Read these off the grid that follows. Counting starts at 1.
1) The top-right entry?
2) The entry just left of the centre entry?
3) The entry in row 1 and column 2?
4) The entry directly above the centre entry?
5) The entry in row 2 and column 1?
6) The entry at row 3, column 1?
7) The top entry of the column that holds the largest entry?
8) The entry directly below the centre entry?
[[ 15 -30   7  29   4 -18   9  26  -4 -21  -4]
 [ 15 -30   6  31   4 -18  10  27  -3 -23  -7]
 [ 10 -30   4  26   3 -18   6  23  -4 -23  -5]
 [  1 -25   7  22   8 -12   4  21  -4 -19   6]
 [-13 -13   2   5  11  -9  -9  12  -6 -10  10]
 [ -6 -20   3  37  23  -1   7  41  11 -24   1]
 [  9 -29   1  23   1 -18   5  21  -5 -24 -10]
 [  9 -29   1  20  -1 -20   3  17  -7 -22  -8]
 [  3 -25   8  21   7 -13   4  20  -5 -18   7]
 [ -2 -23   1  37  19  -4   9  41  11 -27  -6]
 [  1 -23  -2  40  17  -5  10  42  12 -29 -14]
 [ -2 -15  -1  33  17   1   9  36  13 -21  -9]
 [ 15 -28   6  29   4 -16  10  25  -2 -21  -6]]
1) -4
2) 1
3) -30
4) -1
5) 15
6) 10
7) 26
8) -20

[[-430 -474  478  576  343 -649  255 -395  157]
 [-268  -98 -738 -349  503  492  516  266 -294]
 [  58  -91  783  547 -306 -647 -418 -370  237]
 [  39 -132  781  509 -293 -547 -456 -307  262]
 [ 723  520   26 -432 -588  128 -600   35  103]
 [-309 -100 -715 -325  449  489  536  301 -292]
 [-704 -498   11  432  573 -267  524 -162  -75]
 [ 712  501  -89 -542 -525  251 -414  121  133]
 [-559 -530  232  513  388 -401  485 -272  -73]]
The top-left entry -> -430
Find the entry directly below -588.
Answer: 449
Find the 5th entry in reading order.
Answer: 343
Find the entry just right of -349.
Answer: 503
Find the bottom-left entry.
Answer: -559
Find the third smallest entry.
Answer: -704
Find the fourth entry in reading order.
Answer: 576
The entry in the top-right corner: 157
Find the entry just right of -525.
Answer: 251
Find the bottom entry of the column that holds the smallest entry.
Answer: 232
Find the entry just left of 388.
Answer: 513
The smallest entry in the last column: -294
Find the entry in the bottom-right corner.
Answer: -73
Find the entry directly above 449.
Answer: -588
The entry directly above -73: 133
The 2nd entry on the diagonal from the top-right corner is 266
Find the entry directly below -414.
Answer: 485
Find the largest entry in the last column.
Answer: 262
The entry directly above 432 -> -325
Find the largest entry.
Answer: 783
The entry just left of the smallest entry -> -98
The last entry in the row that holds the largest entry: 237
Find the entry just right of 26.
Answer: -432
Find the second-last entry, reading row by row.
Answer: -272
Find the 3rd entry on the diagonal from the top-right corner.
Answer: -418
Find the smallest entry.
Answer: -738
Find the smallest entry in the first row.
Answer: -649
Find the top entry of the column that holds the largest entry.
Answer: 478
The entry just left of -91 is 58
Find the entry just left of -418.
Answer: -647

B =
[[358 626 658 315 359 702 706 385 734 430 525 312 547 447 635 546]
 [331 600 448 305 149 691 310 259 306 638 502 198 523 442 238 209]
 [567 304 774 306 544 242 211 880 360 386 744 245 646 847 345 721]
 [625 739 324 550 524 740 367 412 279 336 395 560 689 630 389 427]
 [186 445 654 468 457 241 380 265 251 343 768 815 823 476 801 611]
 [233 627 448 500 477 256 499 268 248 515 798 778 760 441 798 523]
 [423 559 663 519 620 690 513 381 670 350 464 683 382 429 363 306]
 [854 499 286 877 628 303 161 417 242 477 408 756 662 795 222 320]
 [363 513 456 334 689 287 612 458 681 394 397 565 685 518 387 317]
 [622 252 731 314 603 335 382 850 747 326 409 280 489 781 231 506]
 [417 781 741 314 276 793 717 313 814 462 598 254 658 489 593 462]
 [399 488 745 304 705 261 387 739 655 333 461 461 737 615 257 432]
 [887 531 824 738 333 281 388 259 553 941 976 545 747 944 205 165]
 [822 248 341 986 736 227  89 449 240 785 497 889 412 577 146 302]]
Read off the entry in the bottom-left corner.
A: 822
The entry directly above 240 is 553
Read off the entry just left of 447.
A: 547
The largest entry in the first column is 887
Read off the entry just left of the largest entry.
A: 341
The entry directly above 345 -> 238
Read off the largest entry in the first row.
A: 734
The entry directly below 638 is 386
The entry in the top-right corner is 546
The smallest entry in the last column is 165
Read off the entry just right of the largest entry.
A: 736
The bottom entry of the column that holds the smallest entry is 89
Read off the 3rd entry from the end, reading row by row.
A: 577
The third largest entry -> 944
The entry directly below 358 -> 331
The last entry, reading row by row is 302
Read off the entry directly below 823.
A: 760
The entry directly above the largest entry -> 738
Read off the smallest entry in the first row.
A: 312
Read off the entry just right of 389.
A: 427
The second smallest entry is 146
Read off the entry directly above 394.
A: 477
Read off the top entry of the column that holds the largest entry.
A: 315
The 1st entry on the main diagonal: 358
Read off the entry just left of 320.
A: 222
The entry directly above the smallest entry is 388
The entry just right of 367 -> 412
The bottom entry of the column that holds the largest entry: 986
The entry directly above 233 -> 186
Read off the entry directly above 625.
A: 567

[[-1.39 -1.11 -1.19 -1.30 -1.01 -0.28  0.66 -1.00 -1.01 -0.83 -0.26 -1.30
  -1.68 -1.03 -1.10 -1.35]
 [ 0.59  1.98  0.59  0.76  0.64  0.08  0.11  0.93  0.90  0.71  0.03  1.27
   1.73  1.63  0.73  1.83]
 [ 2.63  1.51  2.56  2.59  2.40  1.89  0.94  1.36  2.34  2.31  1.95  1.65
   1.76  1.35  2.53  1.65]
 [-1.34 -0.99 -1.09 -1.14 -1.03 -1.13 -0.12 -1.86 -0.86 -0.69 -1.03 -1.77
  -1.68 -1.23 -0.98 -1.33]
 [-2.22 -0.70 -2.00 -2.06 -1.75 -1.15  0.58 -0.91 -1.59 -1.48 -1.18 -1.21
  -1.35 -0.67 -1.87 -1.04]]
The entry just left of -1.23? -1.68
The entry just right of 2.56? 2.59
The entry just right of -1.59 -> -1.48
The second smallest entry? -2.06
The fifth entry in reading order? -1.01
The entry just right of 1.36? 2.34
The largest entry: 2.63
The entry just right of 1.89? 0.94
The 1st entry in reading order? -1.39
The entry just right of -0.83? -0.26
